Here is a tiny trained network, its code and every weight. The questions are about switching its units off for an input and a class, where a switched-off unit gives its printed mean instead of its output.

import numpy as np


def w(rows, s, z=0):
    codes = np.array(rows[::2]) - 128.0
    scale = np.full(codes.shape[1], s)
    scale[-1] = z or s
    return codes * scale


def norm(h):
    return h / np.sqrt((h * h).mean(-1, keepdims=True) + 1e-5)


def f(y):
    return y / 2 * (1 + np.tanh(0.7978845608 * (y + 0.044715 * y**3)))


def log_softmax(a):
    a = a - a.max(-1, keepdims=True)
    return a - np.log(np.exp(a).sum(-1, keepdims=True))


def net(x, mask):
    res = np.array(x, float).reshape(1, 4) / 4 @ E
    u = 0
    for l in range(3):
        y = f(norm(res) @ A[l][:, :-1].T + A[l][:, -1])
        res = res + np.where(mask[u : u + 5], y, B[l][:, -1]) @ B[l][:, :-1]
        u += 5
    return log_softmax(norm(res)[-1] @ U[:, :-1].T + U[:, -1])


A, B = {}, {}
E = w([
[110,136,43,80,153,180,81,204],'x0',
[190,133,111,143,178,27,115,111],'x1',
[250,171,202,27,163,158,168,199],'x2',
[78,235,190,126,118,91,175,199],'x3',
],0.014)
A[0] = w([
[122,79,181,121,110,251,148,103,113],'L0N0',
[118,133,80,125,128,170,100,173,90],'L0N1',
[12,186,196,131,112,173,156,165,6],'L0N2',
[157,138,222,131,122,124,139,116,135],'L0N3',
[88,106,72,118,131,169,121,147,82],'L0N4',
],0.03,0.013)
B[0] = w([
[150,99,112,123,78,138,84,75,252],'L0N0',
[115,152,126,138,133,151,145,163,205],'L0N1',
[184,56,152,125,118,86,62,254,240],'L0N2',
[141,134,171,116,139,141,98,120,223],'L0N3',
[108,137,123,148,142,137,117,143,203],'L0N4',
],0.036,0.016)
A[1] = w([
[161,108,159,121,135,84,190,80,92],'L1N0',
[128,141,217,128,154,115,226,95,3],'L1N1',
[183,168,253,116,124,97,184,147,192],'L1N2',
[208,102,195,143,124,96,144,96,149],'L1N3',
[117,127,164,42,157,136,203,102,14],'L1N4',
],0.04,0.0046)
B[1] = w([
[126,106,171,111,107,131,86,66,153],'L1N0',
[138,143,118,190,164,142,225,135,148],'L1N1',
[114,133,142,192,69,66,254,160,250],'L1N2',
[178,155,147,82,170,129,126,78,253],'L1N3',
[154,144,92,153,107,147,133,103,142],'L1N4',
],0.027,0.022)
A[2] = w([
[178,119,50,82,136,190,173,105,54],'L2N0',
[31,196,148,110,133,79,167,165,3],'L2N1',
[127,121,82,140,229,105,90,152,64],'L2N2',
[3,142,58,137,99,208,120,62,14],'L2N3',
[48,39,65,178,134,44,136,96,159],'L2N4',
],0.027,0.0046)
B[2] = w([
[119,32,145,105,159,181,194,201,184],'L2N0',
[191,163,62,40,173,77,101,169,189],'L2N1',
[132,145,111,90,220,161,107,69,188],'L2N2',
[7,101,129,188,73,125,163,104,252],'L2N3',
[114,126,92,131,20,163,76,109,202],'L2N4',
],0.021,0.012)
U = w([
[42,126,77,158,77,186,91,87,105],'0',
[71,162,68,125,207,152,121,167,36],'1',
[152,98,155,127,94,100,86,248,252],'2',
[172,119,142,99,112,137,79,56,174],'3',
[145,189,151,159,125,66,250,128,97],'4',
],0.017,0.0041)

Each question gives the input, the list of numbers given to net, and the class t.
The units are the neurons (one row each of A and B). Each row of codes is followed by its name. A weight is (code - 128) times the scale printed after its matrix; where a second scale follows, it is the last column's (A, B and U).
mask holds one flag per neuron, layer by layer. A switched-off neuron (its flag False) gives its mean, the last column of its row in B, instead of its output. The means were averaged over made-up inputs and are rounded, as every weight is.
A unit's drop is (log p(t) with every unit on - log p(t) with that unit switched off) / (log p(t) with every unit on - log p(t) with every unit switched off).
The circuit of an input: a set's keep is (log p(t) with only the set's units on - log p(t) with every unit switched off) / (log p(t) with every unit on - log p(t) with every unit switched off). Starting from the 12 units with the biggest drops (on a tie, the unit counted first), units are removed one at a time, each time the one whose removal leaves the highest keep (on an exact tie, the one counted first), for as long as the keep stays at least 0.8.
circuit, biggest first: the units of the circuit, biggest drop first
most important unit: the unit with the biggest drop
k most important neurons: the k neurons with the biggest drops, biggest first
top k neurons in layer l: the k neurons of layer l with the biggest drops, biggest first
drop when u is switched off: that unit's drop, to one decimal
input [0,6,-4,-6], class 3: 3 most important neurons	[L0N1, L0N4, L1N2]
input [5,4,-1,2], class 1: circuit, biggest first	[L0N0, L1N2, L0N2]
input [2,2,-5,0], class 0: circuit, biggest first	[L1N3, L0N2]
input [6,8,4,-3], class 1: circuit, biggest first	[L0N3, L0N2, L1N2, L0N0]
input [-2,-6,-2,-3], class 3: 3 most important neurons	[L0N0, L0N1, L1N2]
input [8,-4,-8,-2], class 0: circuit, biggest first	[L0N2]
input [5,0,3,0], class 1: 4 most important neurons	[L0N2, L0N0, L1N2, L0N3]
input [1,5,-5,5], class 3: top 4 neurons in layer 2	[L2N3, L2N2, L2N1, L2N4]
input [7,1,-8,0], class 1: 2 most important neurons	[L0N0, L0N1]
input [-8,2,1,-6], class 4: 4 most important neurons	[L0N0, L0N3, L1N2, L0N4]
input [-4,-8,6,0], class 3: 2 most important neurons	[L0N0, L1N3]
input [5,4,3,4], class 4: 2 most important neurons	[L0N0, L0N2]
input [8,-1,-3,-6], class 0: 2 most important neurons	[L0N2, L2N3]
input [6,6,-5,-4], class 0: most important unit	L1N3
input [3,8,-3,4], class 0: circuit, biggest first	[L0N2, L1N3]
input [0,4,3,8], class 4: 2 most important neurons	[L1N2, L0N0]
input [-2,0,-6,-1], class 0: 3 most important neurons	[L0N2, L1N3, L1N2]
input [8,6,-8,2], class 1: top 2 neurons in layer 2	[L2N1, L2N2]
input [2,-1,2,-8], class 0: drop when L0N2 is switched off	0.5
input [5,7,-1,-7], class 1: drop when L0N0 is switched off	0.6
input [-6,8,1,0], class 4: drop when L1N1 is switched off	0.0
input [-6,8,-2,-6], class 3: top neuron in layer 0	[L0N2]
input [-4,0,-4,1], class 4: top 2 neurons in layer 0	[L0N4, L0N0]
